Here is a tiny trained network, its code and every weight. The questions are about switching its units off for an input and a target symbol, where a switched-off unit gives its printed mean instead of its output.

import numpy as np


def w(rows, s, z=0):
    codes = np.array(rows[::2]) - 128.0
    scale = np.full(codes.shape[1], s)
    scale[-1] = z or s
    return codes * scale


def f(y):
    return y / 2 * (1 + np.tanh(0.7978845608 * (y + 0.044715 * y**3)))


def softmax(a):
    e = np.exp(a - a.max(-1, keepdims=True))
    return e / e.sum(-1, keepdims=True)


def log_softmax(a):
    a = a - a.max(-1, keepdims=True)
    return a - np.log(np.exp(a).sum(-1, keepdims=True))


def net(x, mask):
    ids = ['ΔΘΨαβγεζηλμξστω'.index(c) for c in x.split()]
    T = len(ids)
    res = E[ids] + P[:T]
    u = 0
    for l in range(2):
        q, k, v = (res @ M[l].T for M in (Q, K, V))
        z = softmax(np.where(np.tri(T) > 0, q @ k.T / 4**0.5, -1e9)) @ v
        res = res + np.where(mask[u], z, O[l][:, -1]) @ O[l][:, :-1]
        u += 1
        y = f(res @ A[l][:, :-1].T + A[l][:, -1])
        res = res + np.where(mask[u : u + 8], y, B[l][:, -1]) @ B[l][:, :-1]
        u += 8
    return log_softmax(res[-1] @ U[:, :-1].T + U[:, -1])


Q, K, V, O, A, B = {}, {}, {}, {}, {}, {}
E = w([
[130,131,115,174,131,113],'Δ',
[124,175,168,175,141,106],'Θ',
[120,193,98,150,129,119],'Ψ',
[134,141,167,114,125,147],'α',
[134,201,84,99,101,132],'β',
[124,121,160,201,145,99],'γ',
[116,122,197,167,138,111],'ε',
[106,142,123,131,108,111],'ζ',
[124,90,150,150,126,123],'η',
[169,139,183,169,185,170],'λ',
[135,159,106,69,107,171],'μ',
[125,222,142,111,129,138],'ξ',
[187,201,100,122,171,196],'σ',
[134,153,2,102,117,162],'τ',
[143,84,74,96,117,172],'ω',
],0.015)
P = w([
[103,112,129,132,114,131],'0',
[174,109,152,132,93,126],'1',
[135,127,126,148,89,150],'2',
[111,147,109,109,120,86],'3',
[163,101,150,110,114,92],'4',
[115,72,118,160,137,185],'5',
[84,166,90,124,131,143],'6',
[105,148,236,54,60,145],'7',
[142,4,124,132,103,192],'8',
],0.026)
Q[0] = w([
[5,188,100,174,109,201],'0.h0',
[84,136,87,152,192,114],'0.h0',
[141,78,151,143,137,194],'0.h0',
[100,144,134,59,193,134],'0.h0',
],0.014)
K[0] = w([
[140,90,128,39,253,63],'0.h0',
[202,141,129,96,109,28],'0.h0',
[40,161,106,120,189,101],'0.h0',
[156,98,114,195,80,63],'0.h0',
],0.012)
V[0] = w([
[108,140,33,197,152,95],'0.h0',
[8,92,195,139,129,110],'0.h0',
[92,122,84,45,68,109],'0.h0',
[111,232,169,132,130,125],'0.h0',
],0.013)
O[0] = w([
[123,224,18,195,112,95,159],'0.h0',
[118,96,139,71,220,53,2],'0.h0',
[132,105,118,21,17,80,70],'0.h0',
[79,227,254,91,176,136,245],'0.h0',
],0.012,0.0033)
A[0] = w([
[192,183,51,95,169,200,197],'0.n0',
[146,81,125,238,125,187,226],'0.n1',
[208,155,179,134,97,61,81],'0.n2',
[26,62,195,160,60,5,91],'0.n3',
[219,206,52,27,226,161,81],'0.n4',
[2,101,61,116,165,202,254],'0.n5',
[74,158,118,171,113,74,80],'0.n6',
[48,108,76,109,159,145,56],'0.n7',
],0.0065,0.0069)
B[0] = w([
[69,51,192,165,77,21,220],'0.n0',
[212,77,164,22,138,47,254],'0.n1',
[3,122,81,166,114,190,133],'0.n2',
[141,144,40,51,117,153,147],'0.n3',
[181,184,188,167,82,172,151],'0.n4',
[241,155,191,149,160,70,223],'0.n5',
[167,156,140,144,60,82,123],'0.n6',
[137,186,86,161,112,140,117],'0.n7',
],0.0065,0.0089)
Q[1] = w([
[253,158,215,52,115,6],'1.h0',
[96,74,144,205,147,97],'1.h0',
[69,53,163,159,115,168],'1.h0',
[147,184,206,62,73,41],'1.h0',
],0.0074)
K[1] = w([
[148,186,110,36,168,2],'1.h0',
[143,137,173,109,82,161],'1.h0',
[193,156,129,110,137,227],'1.h0',
[146,158,129,40,135,65],'1.h0',
],0.0092)
V[1] = w([
[255,210,26,81,91,108],'1.h0',
[88,108,32,141,245,92],'1.h0',
[185,8,93,117,155,152],'1.h0',
[92,125,127,13,91,125],'1.h0',
],0.0065)
O[1] = w([
[152,177,27,216,159,208,172],'1.h0',
[20,76,129,201,110,98,194],'1.h0',
[121,2,165,168,98,176,59],'1.h0',
[71,139,88,89,179,235,255],'1.h0',
],0.0073,0.0027)
A[1] = w([
[177,128,178,115,98,47,32],'1.n0',
[2,92,119,206,112,213,244],'1.n1',
[201,45,108,128,230,93,120],'1.n2',
[46,125,120,104,19,51,137],'1.n3',
[133,120,175,156,255,100,95],'1.n4',
[193,145,118,114,238,173,132],'1.n5',
[12,73,159,187,88,128,2],'1.n6',
[167,114,55,149,102,94,101],'1.n7',
],0.0079,0.0075)
B[1] = w([
[60,113,121,204,102,239,223],'1.n0',
[214,155,130,41,148,49,254],'1.n1',
[84,201,107,74,2,79,175],'1.n2',
[144,126,93,172,241,196,187],'1.n3',
[85,66,65,207,128,226,200],'1.n4',
[62,76,167,141,55,81,192],'1.n5',
[46,201,54,101,3,129,157],'1.n6',
[100,80,220,168,168,139,143],'1.n7',
],0.008,0.009)
U = w([
[199,61,145,179,139,1,135],'Δ',
[101,97,155,151,179,150,171],'Θ',
[126,211,102,151,126,79,76],'Ψ',
[137,25,208,51,143,107,97],'α',
[99,177,67,98,69,215,31],'β',
[99,118,92,168,54,97,39],'γ',
[53,96,129,88,73,137,75],'ε',
[164,96,82,70,199,107,255],'ζ',
[127,81,120,88,62,53,119],'η',
[114,60,150,139,47,163,16],'λ',
[129,85,93,63,97,237,104],'μ',
[80,168,192,50,121,101,52],'ξ',
[174,123,189,129,59,147,248],'σ',
[175,105,46,167,78,190,74],'τ',
[193,13,101,118,100,155,117],'ω',
],0.0069,0.0093)

Each question gives the input, a string of symbols that net reads in full, and the target symbol t.
The units are the heads (4 rows each of Q, K, V and O) and the neurons (one row each of A and B). Each row of codes is followed by its name. A weight is (code - 128) times the scale printed after its matrix; where a second scale follows, it is the last column's (O, A, B and U).
mask holds one flag per unit, layer by layer, with each layer's heads first. A switched-off unit (its flag False) gives its mean, the last column of its rows in O or B, instead of its output. The means were averaged over made-up inputs and are rounded, as every weight is.
A unit's drop is (log p(t) with every unit on - log p(t) with that unit switched off) / (log p(t) with every unit on - log p(t) with every unit switched off).
The circuit of an input: a set's keep is (log p(t) with only the set's units on - log p(t) with every unit switched off) / (log p(t) with every unit on - log p(t) with every unit switched off). Starting from the 12 units with the biggest drops (on a tie, the unit counted first), units are removed one at a time, each time the one whose removal leaves the highest keep (on an exact tie, the one counted first), for as long as the keep stays at least 0.8.
circuit, biggest first: the units of the circuit, biggest drop first
k most important neurons: the k neurons with the biggest drops, biggest first
top k neurons in layer l: the k neurons of layer l with the biggest drops, biggest first
input σ σ γ σ σ μ λ, target σ: circuit, biggest first -> [0.h0, 1.h0]
input Θ ζ α Ψ σ α τ γ Δ, target τ: circuit, biggest first -> [0.h0]
input Θ ζ α Δ, target ζ: circuit, biggest first -> [1.n3, 0.h0, 0.n3, 1.n5]
input Δ Δ β ξ Δ σ ω, target Δ: circuit, biggest first -> [0.n5, 0.h0, 1.h0, 1.n0]
input ζ η Θ Θ ζ Θ, target ζ: 2 most important neurons -> [1.n1, 0.n3]
input Θ ε Δ σ σ, target Θ: 2 most important neurons -> [1.n0, 1.n3]
input ζ Ψ ε Θ σ ω, target ζ: circuit, biggest first -> [0.h0, 1.h0, 1.n1, 0.n3]
input α σ Θ, target α: circuit, biggest first -> [0.h0, 1.h0]
input λ ε Θ, target λ: 4 most important neurons -> [1.n4, 1.n0, 1.n2, 1.n1]
input ξ ζ ξ, target ξ: circuit, biggest first -> [0.h0, 1.h0]
input ζ Θ ζ α ε, target ζ: 2 most important neurons -> [1.n1, 0.n3]
input σ σ Δ Θ Θ α ξ, target Θ: circuit, biggest first -> [0.h0, 1.n4]
input β Θ Ψ, target β: circuit, biggest first -> [0.h0, 1.h0]
input ζ ζ σ, target ζ: 3 most important neurons -> [1.n1, 0.n3, 1.n0]
input Θ σ σ Ψ, target σ: circuit, biggest first -> [0.h0]
input Θ ε α, target Θ: top 2 neurons in layer 1 -> [1.n4, 1.n1]
input σ γ ζ ζ ζ ζ, target ζ: 2 most important neurons -> [1.n0, 0.n1]
input Θ Θ ξ Θ σ η, target Θ: 2 most important neurons -> [1.n4, 0.n5]
input λ γ ζ, target λ: top 2 neurons in layer 1 -> [1.n4, 1.n0]
input ε Δ Θ γ ξ ε β γ, target ε: most important neuron -> [1.n2]
input μ ζ ζ Δ ζ, target ζ: 2 most important neurons -> [0.n1, 1.n0]
input η σ ζ, target η: 2 most important neurons -> [1.n6, 1.n1]
input Δ Δ ζ α η, target ζ: top 2 neurons in layer 0 -> [0.n5, 0.n2]
input Θ α Δ, target Θ: top 3 neurons in layer 1 -> [1.n4, 1.n1, 1.n0]
input σ ξ η σ, target σ: top 2 neurons in layer 0 -> [0.n4, 0.n1]
input Θ Δ σ, target Θ: top 2 neurons in layer 0 -> [0.n0, 0.n1]
input Δ σ Δ Θ σ Θ ε, target σ: most important neuron -> [1.n3]
input η ζ α ξ γ τ η Θ Θ, target η: top 2 neurons in layer 1 -> [1.n2, 1.n6]
input Θ σ Θ, target Θ: top 2 neurons in layer 0 -> [0.n1, 0.n4]
